In the rows, 128 means zero.
Each row of numbers belongs to one of the objects below and depends on some of the facts about them. Some rows are named. Which object is each other row?

Some objects and their rows:
sabor: [117 144 145 118 115 126 124 116 120 129 126 116 119 136 128 118 105 153
 125 149 141 113 148 145 129 132 125 113 165 123 132 143 118 150 128 116
 141 106 123 159 132]
levuk: [120 109 124 120 112 127 150 135 119 130 126 134 126 125 118 109 172 130
 143 121 127 156 115 119 118 122 123 110 146 137 156 117 112 112 120 118
 129 157 128 112 121]
stuplom: [141 124 117 123 112 126 120 127 121 127 123 125 154 127 118 119 107 112
 132 128 134 111 117 114 127 118 120 106 112 113 112 127 119 124 123 148
 139 116 121 119 134]
brifli: [159 109 104 147 131 125 119 134 121 128 124 136 121 125 120 106 109 129
 118 110 135 150 106 114 124 130 125 111 121 115 114 119 121 131 159 139
 132 144 130 135 115]
skoril: [128 114 109 115 192 125 129 176 118 128 124 153 130 126 143 134 159 118
 118 126 111 105 123 122 124 117 120 131 106 140 129 120 130 112 120 148
 123 143 149 128 124]
todrazi: [119 129 160 155 112 125 119 114 160 127 123 119 121 126 118 141 117 114
 132 143 163 137 106 113 119 133 120 119 109 142 130 141 126 157 122 118
 134 111 119 148 120]
sebrekas: [136 117 120 121 112 126 119 127 119 127 123 130 145 126 118 114 112 111
 130 127 127 118 119 113 123 120 121 105 114 115 117 126 118 117 122 144
 133 123 121 126 130]
dabrites: [115 118 124 118 114 128 171 113 119 127 124 120 118 133 140 144 156 176
 121 146 141 122 129 172 122 130 120 132 151 172 179 129 113 130 123 115
 126 163 159 193 114]
setrer: [146 117 133 116 137 126 119 144 118 127 124 132 144 127 121 118 104 111
 119 121 126 106 127 113 142 126 122 110 109 113 115 139 116 120 123 152
 125 128 128 123 126]
romu: [123 140 113 116 121 132 120 139 132 128 137 124 125 126 122 123 115 113
 128 119 111 114 145 120 131 118 130 128 123 113 108 117 128 112 120 133
 122 106 121  83 147]
trebroskes: [136 116 126 117 119 127 119 138 118 127 124 134 130 127 119 115 108 111
 121 130 130 109 117 113 124 121 120 106 110 116 119 131 114 114 121 149
 127 118 131 119 136]
gerul: [114 109 170 136 115 127 163 113 135 129 124 123 118 125 118 132 176 112
 135 131 156 174 105 142 118 148 121 149 106 178 176 132 111 130 121 116
 125 147 122 135 113]
luvavus: [115 189 102 128 113 127 124 114 137 127 144 115 118 124 146 170 113 134
 125 154 123 102 148 156 131 119 156 130 133 124 114 118 154 144 126 115
 121 104 120 117 142]
broten: [127 114 130 116 129 125 119 121 118 127 124 120 166 124 118 120 108 112
 170 112 124 111 126 113 140 138 121 131 111 113 129 139 127 116 125 145
 131 149 135 126 130]
seplok: [144 110 135 119 145 127 119 154 121 128 124 135 153 141 120 104 111 111
 120 111 113 121 149 122 155 139 120 137 118 119 113 127 117 121 124 148
 126 128 135 161 113]
braski: [151 109 131 130 116 126 122 117 124 128 124 131 120 126 118 105 105 160
 119 111 128 176 110 113 123 147 124 113 169 116 113 122 113 126 152 128
 137 123 121  94 124]
fluskar: [122 109 126 116 114 125 153 149 119 136 125 133 137 136 118 104 179 122
 120 110 117 166 133 138 121 130 123 133 162 148 143 116 112 112 119 118
 132 148 134 143 113]

Some facts about the objects:
σ: belongs to class; φ: is of sort; μ: is directly part of; Ξ: is directly followed by
[baduk, dizek, drome, fatron, flefla, gimus, grara, lupur, pesar, pupum, radrer, radro, ratre, ruzar, setrer, skoga, skulu, sostimok, stiflen, stuplom, stuskol, tilok, tivul, vadrim, vetrem, vokan, zibol] σ 213
[bagok, betreran, boril, brevam, brolum, dasa, daveskin, deron, dogebin, dolofo, drozok, drufin, finun, fliles, gapem, gruflisku, klaki, klodrer, klodrol, klopil, klubres, kufu, kupan, linel, lomuklor, lubrim, luvavus, midrotrir, mubris, nedrek, nidris, nogrel, pesta, plali, plozak, romu, sisel, skadrepen, skikler, skolu, sono, tudri, turekar, veplitron, vizuzar, zavibim, zigum] σ 180
[baguk, bepun, biflir, brebe, brigri, dabrites, dami, datafler, doflir, faklagrer, fligek, flopla, fluskar, gelim, gerul, gibreki, gorar, grutim, keki, ketun, levuk, luros, makas, meflal, nenul, nistubrak, nopli, notri, nozek, skobes, sogrir, tebukluk] σ 353
[bisaskom, bruplu, buklus, dadrudo, dazok, divi, flasuk, fumem, gagren, garus, gefin, gisun, gredol, greludrir, gritrom, grogrorar, gutes, kedral, kufles, lavigror, plaklon, pobrem, ronemal, skamom, skibri, skoril, statro, teflom, toskufum, trigar, trilor, triplus, zime] σ 865
[braski, buziplu, depano, dragur, dresan, duvan, flegas, flepli, fluklik, gevi, giplil, gregipan, groplel, klebrigik, klevil, kogel, kuluzi, lafli, loskor, mulem, plozo, riba, sabor, setes, sirem, skevek, skupaper, sogi, stobere, stuskal, supa, tesok, tiklis, treplu, vabrek, vebor, viste, vodrun, votruk, zikom, zodri] σ 98
[brifli, brikle, broten, drabre, gama, gopes, groredru, kastor, klepur, kopa, ladre, loga, mafa, ragi, rolumok, sebrekas, seplok, skipos, skudrol, stilar, todrazi, trebroskes, trigrom, trube, vasti, zusem] σ 824
{baduk, brevam, buklus, depano, dogebin, flefla, flegas, fumem, gefin, gerul, gibreki, gorar, gritrom, lavigror, lupur, luros, mafa, mubris, nidris, notri, plaklon, radrer, radro, riba, ruzar, sisel, skupaper, todrazi} φ c
{bagok, baguk, bepun, bisaskom, boril, braski, brebe, brifli, brigri, brikle, brolum, broten, bruplu, buziplu, dami, datafler, daveskin, dazok, divi, dolofo, drabre, drome, drozok, drufin, faklagrer, fatron, finun, flasuk, fliles, flopla, fluskar, gapem, garus, gelim, gevi, gimus, giplil, gopes, gredol, groplel, groredru, gruflisku, grutim, gutes, kastor, kedral, keki, klepur, klodrer, klodrol, klubres, kogel, kopa, kufles, kufu, kuluzi, kupan, ladre, lafli, levuk, loskor, lubrim, meflal, midrotrir, nedrek, nenul, nistubrak, nogrel, nopli, nozek, pesar, pesta, plali, plozak, plozo, pobrem, pupum, ratre, romu, ronemal, sebrekas, seplok, setes, setrer, sirem, skadrepen, skamom, skevek, skibri, skikler, skipos, skolu, skoril, skulu, sogi, sogrir, sono, sostimok, statro, stiflen, stilar, stobere, stuplom, stuskal, stuskol, tebukluk, teflom, tesok, tiklis, tilok, tivul, toskufum, trebroskes, treplu, trigar, trilor, tudri, vabrek, vadrim, vebor, viste, vokan, votruk, zigum, zikom, zodri, zusem} φ a
{betreran, biflir, dabrites, dadrudo, dasa, deron, dizek, doflir, dragur, dresan, duvan, flepli, fligek, fluklik, gagren, gama, gisun, grara, gregipan, greludrir, grogrorar, ketun, klaki, klebrigik, klevil, klopil, linel, loga, lomuklor, luvavus, makas, mulem, ragi, rolumok, sabor, skobes, skoga, skudrol, supa, trigrom, triplus, trube, turekar, vasti, veplitron, vetrem, vizuzar, vodrun, zavibim, zibol, zime} φ b
μ dasa <- baguk, broten, dami, fumem, gefin, klaki, klevil, lafli, nopli, skolu, stuskal, vasti
μ skudrol <- bepun, drufin, garus, giplil, toskufum, triplus, tudri, vabrek
μ nedrek <- betreran, skipos, tesok
μ kupan <- biflir, fatron, klodrol, mafa, trigrom
μ nidris <- bisaskom, fluklik, gevi, gimus, grara, kastor, plozo, vokan
μ deron <- boril
μ treplu <- brebe, bruplu, flefla, flepli, klopil, lomuklor, notri, tiklis, zodri
μ zavibim <- brevam, dabrites, stiflen, supa, teflom, zibol
μ luros <- brigri, buklus, doflir, drome, lubrim, mubris, trigar
μ ladre <- brikle, lavigror, pesar, stuplom, vizuzar
μ skoga <- brolum, gerul, plozak, turekar
μ ruzar <- buziplu, fliles, flopla, gapem, gelim, kufles, nozek, radrer, setes, sogi, trilor, trube
μ brifli <- dadrudo, gama, makas, sirem, votruk
μ drabre <- datafler, depano, duvan, flegas, gorar, kuluzi, loga, nogrel, setrer, skikler
μ faklagrer <- daveskin, gregipan, klepur, levuk, skibri, vebor
μ gutes <- dazok, nenul, romu, todrazi
μ bagok <- divi, sisel
μ groredru <- dizek, stuskol, tivul
μ pesta <- dogebin, ketun, ratre, riba, rolumok, skadrepen, skamom, skobes, skoril, trebroskes, vetrem
μ gagren <- dolofo, dragur, fluskar, gibreki, grogrorar, grutim, lupur, pobrem, ronemal, seplok, skupaper, sogrir
μ plaklon <- dresan, gisun, gritrom, klubres, kufu, loskor, pupum, radro, statro, stilar, stobere
μ kogel <- drozok, klebrigik, sostimok, tebukluk, zusem
μ gopes <- finun, midrotrir, sabor, zime
μ keki <- flasuk, groplel, mulem, ragi, zikom
μ sono <- fligek, gredol, meflal, viste
μ baduk <- greludrir, kopa, plali
μ zigum <- gruflisku, luvavus, nistubrak, vadrim
μ kedral <- klodrer, sebrekas
μ linel <- skulu, vodrun
μ braski <- tilok
μ skevek <- veplitron
Ξ:
bepun Ξ toskufum Ξ giplil Ξ vabrek Ξ tudri Ξ garus Ξ drufin Ξ triplus
betreran Ξ skipos Ξ tesok
brolum Ξ plozak Ξ turekar Ξ gerul
daveskin Ξ klepur Ξ levuk Ξ vebor Ξ gregipan Ξ skibri
depano Ξ kuluzi Ξ skikler Ξ gorar Ξ loga Ξ setrer Ξ nogrel Ξ datafler Ξ flegas Ξ duvan
dragur Ξ dolofo Ξ lupur Ξ grutim Ξ fluskar Ξ pobrem Ξ ronemal Ξ seplok Ξ skupaper Ξ sogrir Ξ grogrorar Ξ gibreki
drome Ξ mubris Ξ brigri Ξ trigar Ξ doflir Ξ buklus Ξ lubrim
fatron Ξ mafa Ξ biflir Ξ klodrol Ξ trigrom
flepli Ξ lomuklor Ξ klopil Ξ zodri Ξ brebe Ξ flefla Ξ bruplu Ξ notri Ξ tiklis
fluklik Ξ kastor Ξ gimus Ξ grara Ξ plozo Ξ bisaskom Ξ vokan Ξ gevi
greludrir Ξ kopa Ξ plali
klebrigik Ξ zusem Ξ sostimok Ξ drozok Ξ tebukluk
klodrer Ξ sebrekas
makas Ξ sirem Ξ votruk Ξ dadrudo Ξ gama
meflal Ξ gredol Ξ viste Ξ fligek
mulem Ξ zikom Ξ ragi Ξ flasuk Ξ groplel
nistubrak Ξ luvavus Ξ vadrim Ξ gruflisku
nopli Ξ klaki Ξ lafli Ξ stuskal Ξ broten Ξ dami Ξ klevil Ξ baguk Ξ vasti Ξ gefin Ξ fumem Ξ skolu
rolumok Ξ skamom Ξ vetrem Ξ trebroskes Ξ skobes Ξ dogebin Ξ ratre Ξ ketun Ξ skoril Ξ riba Ξ skadrepen
setes Ξ fliles Ξ gelim Ξ trilor Ξ buziplu Ξ flopla Ξ radrer Ξ kufles Ξ sogi Ξ gapem Ξ trube Ξ nozek
sisel Ξ divi
skulu Ξ vodrun
statro Ξ stilar Ξ loskor Ξ pupum Ξ gisun Ξ kufu Ξ gritrom Ξ klubres Ξ radro Ξ dresan Ξ stobere
stiflen Ξ brevam Ξ supa Ξ teflom Ξ zibol Ξ dabrites
stuplom Ξ brikle Ξ pesar Ξ lavigror Ξ vizuzar
tivul Ξ stuskol Ξ dizek
todrazi Ξ nenul Ξ dazok Ξ romu
zime Ξ midrotrir Ξ sabor Ξ finun

Name these rows:
No name comes twice in this set of rows, the named rows included.
[116 110 191 118 185 124 179 125 138 130 124 130 118 139 131 109 168 114
 120 111 129 176 121 190 127 188 121 223 106 189 172 138 111 134 120 116
 122 162 141 173 115] => gibreki
[115 109 171 136 116 127 165 113 135 128 124 123 118 125 118 132 175 112
 134 133 160 170 105 141 119 147 121 145 106 180 176 132 112 128 121 116
 126 144 123 132 114] => gorar
[121 109 123 116 112 125 151 145 118 136 125 132 137 136 118 105 182 121
 122 111 118 167 131 135 121 128 122 126 164 147 142 116 113 112 121 118
 136 146 132 141 113] => grutim
[165 112 154 159 124 126 119 113 164 128 124 139 119 126 118 149 106 111
 118 122 147 198 105 113 122 140 163 135 109 114 130 137 155 203 162 114
 121 177 124 154 114] => ruzar
[140 112 164 120 183 129 155 161 120 127 124 167 123 125 123 114 146 167
 118 117 111 173 153 140 136 144 121 150 134 144 179 133 112 113 120 116
 124 226 120 123 113] => nozek
[116 170  97 166 125 151 127 115 134 130 138 117 118 128 157 166 108 191
 156 110 132 112 117 153 144 118 160 199 142 116 120 117 183 161 182 115
 123 129 129 122 129] => dasa
[115 109 118 135 113 126 144 117 119 128 126 119 151 125 120 116 175 129
 212 113 131 152 112 118 117 127 124 122 149 119 164 119 113 112 120 117
 142 168 131 108 130] => nopli
[130 136 100 177 118 155 136 115 139 128 124 121 122 125 145 127 183 157
 122 112 122 136 112 157 125 117 127 166 127 141 116 117 178 161 185 116
 127 127 153 251 115] => gagren
[122 141 105 117 112 162 120 140 154 134 136 120 140 124 118 107 128 112
 121 112 111 125 156 128 135 118 121 136 141 114 108 116 131 115 121 133
 123 103 120  85 123] => dolofo
[119 141 133 117 152 126 123 114 118 129 127 116 132 127 153 163 104 146
 132 127 136 101 144 159 166 155 122 171 111 120 153 162 149 152 139 122
 126 158 172 209 118] => vasti
[115 137 159 116 115 126 127 116 118 130 130 116 118 128 138 124 106 173
 153 124 133 107 158 167 155 166 121 162 155 114 148 162 128 148 134 115
 135 128 141 161 130] => klevil

The same objects again, as new rows of numbers:
Known rows:
todrazi: [106 148 143 119 168 117 150 131 135 166 123  99 131 100 139 111 123  79
 132 147  61 182 145 112 183 132  99 156 103]
votruk: [ 98 123 136 136 120 136 138 112 122  85  97 118 123 145 127 121 112 123
 120 117 133 136 138 123 150 156 133 132 104]
dadrudo: [138 153 106 103 145  90 126 125  93  99 146 153 150 101 131 156 139  77
 129 171 124 123 141 157 125 102 136 130  43]
trigrom: [146 114 139 117 145 112 148 117  89 137 136 127 150 123 129 111 102  90
 108 182 133 157 152 139 175 109 106 109  71]
skamom: [107 167  98 130 136  99 124 140 127  64 125 124 107 116 116 142 138 131
 148 131 131 116 129 131 119 149 156 147  92]
midrotrir: [125 107 141 119 121 125 171 122 133  83 122 103 111 107 126  74 102 121
 136 135 143 148 141 108 163 166 138 141 121]
sabor: [129 109 143 116 136 114 141  90  87 116 118 143 157 138 140 123 121  66
 109 148 123 146 153 147 152 106 109 122  53]
tebukluk: [ 93 168 139 104 125 131 126  97 109 104 111 122 125 139 143 131 124 160
  75 114 150 128 139 145 138 145 161 136 126]
groplel: [101 128 139 135 118 144 136 119 125  87  97 119 127 146 131 125 110 131
 113 123 134 131 142 128 159 158 137 120 104]
skolu: [124 111 158 113 112 172 167 154 145 106 127 114 135  85 151 112  80 169
 127 170 164 128 156 147 198 174 162  85 123]
luros: [ 94 194 144  73 124 125 136 101 156 162 112 145 148 103 128 127 134 136
  56 130  18 158 157 177 123 106 119 153 120]
klopil: [155  95 148  97 136 106 173 105 102 117 146 126 146 101 140  78 112  68
 123 167 135 156 158 136 169 118 115 124  70]
skibri: [112 172 102 122 126 120 121 153 131  70 125 129 120 108 124 158 130 141
 133 148 138 109 129 137 132 153 164 126  94]
plali: [126 108 142 118 120 129 170 126 135  86 123 103 113 107 128  77 103 125
 132 139 143 145 142 111 167 168 139 135 122]
skadrepen: [138 126 148 114 116 154 163 151 154  92 128 101 124 113 146  87 106 155
 110 160 157 123 163 135 203 171 153  80 117]
tiklis: [107 135 141 131 114 159 133 131 133  93  99 120 135 146 142 134 109 144
 101 136 141 120 149 138 177 161 144  94 104]
dazok: [108 165  98 124 129 108 125 143 125  67 124 127 114 109 117 151 131 132
 143 139 134 116 125 130 120 152 159 146  95]

Which object is each row?
No name comes twice in this set of rows, the named rows included.
[126 140 141 122 116 159 144 139 124 111 127 100 120 135 111 126  79 142
 103 163 139 145 132 102 174 166 140  92 113] => seplok
[134 120 145 117 119 143 165 142 148  89 127 100 120 113 139  80 108 146
 119 150 152 130 157 127 191 169 148  99 118] => klubres
[138 115 135 114  91 122 176 130 171  77 114 122 111 116  86  53  96 168
 109 147  92 140 161 146 143 149 123 118 133] => pesta
[145 109 138 119 147 104 150 111  84 137 133 127 146 124 124 107 103  83
 114 176 130 163 149 135 168 106 103 122  71] => ragi
[ 98 176 143  91 117 144 127  89 105 107 125 118 122 142 132 142 110 145
  68 115 141 133 127 127 125 151 166 129 118] => fluskar
[102 163 155 109 148 157 133 136 155 155 111 117 156 115 173 144 139  91
 103 142  66 144 163 145 202 138 120 106  81] => flegas
[157  97 148 100 130 113 172 104 107 122 147 129 151  97 145  83 113  72
 119 173 135 151 159 137 174 114 120 115  72] => veplitron
[107 199 115  99 160 119 123 158 151 133 137 127 143  76 156 171 160  88
 135 155  61 134 144 144 156 131 140 139  72] => buklus
[137 123 149 110 129 140 134 113 103 125 122 145 169 138 153 136 120  90
  88 167 133 128 165 166 182 111 122  77  51] => duvan
[106 133 141 132 114 155 133 128 131  91  99 120 134 146 139 132 109 142
 104 132 139 123 147 135 172 160 142 102 104] => gevi

Now the same objects, written a new way:
Named rows:
radrer: [124 173 111 190 101 136 146 119 127 103 198 125 153 123 142 137  94 134
 133 114 145 114 138 118 135 143 204 158 115 123 118 137  74  75 136 138
 117 135 130 113  87]
mubris: [152 180  93  93 128 131 121 136 109 126 148 138 138  89 111 145 121 165
 144 127 137 140 149 128 117 128 128 149 121  93 122 128 146 126 117 119
 136 130 135 146 151]
dadrudo: [109 127 173 116 142 125 142 124 131 145 115 129 135 148 154 114 144 100
 138 116 100 126 118 118 141 126 174 137 141 128 146 124 119  84 140 129
 127 139 133 129  97]
loga: [124 140 155  39 164 130 134 137 133 140 113 129 124 138 135 126 149 131
 121 126 119 135 126 128 149 118 154 149 149 106 137 114 129 133 119 108
 135 134 125 142 158]
votruk: [153 127 112 152 136 129 112 134 147 117 155 113 119  96 122 137 102 152
  94 143 152 126 129 140 125 119 104 124 106 139 119 140 116 129 123 133
 132 105 122 132 150]
flefla: [121 173 124 173 118 132 126 115 125 115 192 127 156  87 138 134 101 135
 141 121 119 118 136 114 124 141 178 136 108 129 127 126 111  84 140 159
 129 126 147 134 107]
kastor: [110 121 122 109 124 132 126 121 124 118 117 138 126 145 123 134 147 120
 129 129 130 138 134 132 120 135 124 109 146 124 115 117 142 165 117 116
 127 125 120 134 176]
triplus: [112 121 177 116 140 124 142 129 130 147 115 123 132 151 154 114 148  99
 133 118 109 119 117 115 152 122 171 142 135 129 151 120 117  91 143 131
 126 143 136 125  88]
skulu: [120 138 128 211 125 136 121  94 148 109 165 136 144 122 144 130  86 125
 127 125  91 134 124 128  84 152 165  92 133 162 104 135 110  86 131 162
 123 100 121 133 144]
fligek: [117 106 164  82 125 115 150 151 111 165  62 126 118 156 141 110 188  85
 149 115 131 132 127 125 161 109 124 151 135 105 165 133 148 102 140  94
 126 158 137 125  76]
bruplu: [ 97 100 146 186 100 126 135 115 121 125 120 130 134 160 142 121 147  89
 141 122 123 121 125 118 125 138 141 103 130 144 131 122 132 128 142 141
 118 136 132 116 104]
plozo: [154 125 112 152 137 128 113 135 146 117 154 112 118  97 121 136 102 153
  94 143 155 122 130 139 129 118 103 126 104 139 121 139 115 135 124 134
 132 107 123 130 147]
daveskin: [153 135 107 129 132 133 117 125 128 123 124 137 122 130 117 139 112 156
 120 135 126 141 133 138  98 131 109 114 136 125 109 130 139 148 113 127
 130 115 114 135 171]
stuplom: [118 137 126 207 125 136 122  94 147 108 166 138 144 124 141 128  84 127
 130 124  89 131 121 128  86 152 165  94 134 163 103 135 106  92 132 165
 124 102 121 131 143]
nopli: [100 102 108 146  84 123 153 123 103 131  69 152 126 171 125 117 169  78
 173 108 121 148 134 138 112 141 110 111 151 123 123 148 148 116 129  96
 116 146 118 115 102]
dasa: [150 147 126  35 166 131 137 145 142 137 127 123 117 150 119 123  98 172
 116 124 125 117 108 127 149 111 142 177 147 113 130 127  94 153 114 122
 132 136 116 116 110]
zikom: [152 133 106 148 139 130 113 129 147 116 154 120 120  93 120 136  97 154
 101 140 142 131 130 142 115 124 107 120 111 140 113 143 117 124 120 132
 133 102 120 135 159]

Rows to name:
No name comes twice in this set of rows, the named rows included.
[169 138 157  69 167 126 123 153 136 150 120 110 112 130 133 134 127 164
  93 140 146 121 125 126 155 101 131 164 122 106 147 118 125 133 124 118
 136 133 125 135 133] => vizuzar
[158 120 106 174 117 131 132 144 146 108 163 104 112 135 127 139 100 152
  78 138 190 113 130 141 150 117 126 150 105 132 117 148  78 131 123 115
 119 121 108 105 120] => sogi
[ 96 150 129 150  96 126 139 124 104 127 143 135 152 115 137 128 154  98
 167 112 128 124 143 111 135 138 161 136 119 113 142 122 138  98 144 131
 124 148 153 130  90] => lavigror
[155 122 120 135 127 129 117 136 126 127 125 123 117 136 120 141 122 154
 107 141 150 127 132 130 120 120 103 122 122 124 122 122 139 167 120 128
 129 123 119 128 154] => tudri
[112 136 144  13 167 130 140 134 133 135 117 131 125 145 121 116 133 136
 132 123 107 122 111 123 165 125 144 164 157 114 135 108 112 161 118 115
 135 145 128 124 131] => skudrol
[155 123 116 155 135 128 112 137 146 119 154 109 116  97 123 137 105 152
  89 145 160 121 131 138 131 117 102 126 101 140 124 138 116 133 125 132
 132 108 123 131 145] => viste
[152 173 101  95 126 129 121 142 108 128 148 130 136  93 112 145 126 164
 136 131 152 132 149 125 131 121 124 154 113  91 130 123 144 138 121 120
 136 135 138 141 140] => dogebin
[104  87 123 155  80 120 152 137 100 136  71 136 120 178 128 117 180  75
 157 115 150 133 134 131 137 130 103 120 135 121 139 139 145 134 136  97
 114 156 125 107  83] => baguk
[133 145 172 144 162 131 128 119 154 135 162 116 137 121 157 121  95 135
 108 126  98 115 112 119 137 126 190 141 126 145 137 125  90  73 139 156
 131 119 130 132 109] => zibol
[104  91 112 163  70 123 164 136 101 129  75 138 119 197 130 119 175  75
 155 109 159 134 135 135 138 132 121 131 143 117 130 148 123 125 132  85
 107 159 113  95  76] => flopla
[102  91 123 145  87 119 144 131 101 139  69 141 123 161 126 116 181  77
 165 115 132 138 133 130 126 130  96 109 137 124 138 138 161 133 136 105
 119 148 130 118  96] => brebe
[113 114 124 120 114 132 134 128 122 115 121 132 123 162 126 135 150 119
 121 129 150 130 134 131 136 133 131 122 142 119 117 118 127 170 118 110
 121 133 116 122 160] => broten
[103  91 119 152  81 121 152 133 101 134  72 141 122 176 128 118 179  77
 162 113 141 137 134 133 130 133 106 118 139 121 134 142 146 129 134  97
 114 152 123 109  89] => dami
[135 140 177 146 161 130 127 123 153 137 163 111 135 121 159 122 101 134
 101 129 109 112 113 117 142 122 187 143 120 144 141 123  92  75 142 155
 130 120 132 131 105] => dizek
[160 115 116 158 108 132 136 146 125 118 134 112 110 175 126 143 121 152
  88 138 190 115 134 131 146 117 126 149 120 117 121 130 101 167 120 111
 115 138 105 101 123] => gapem

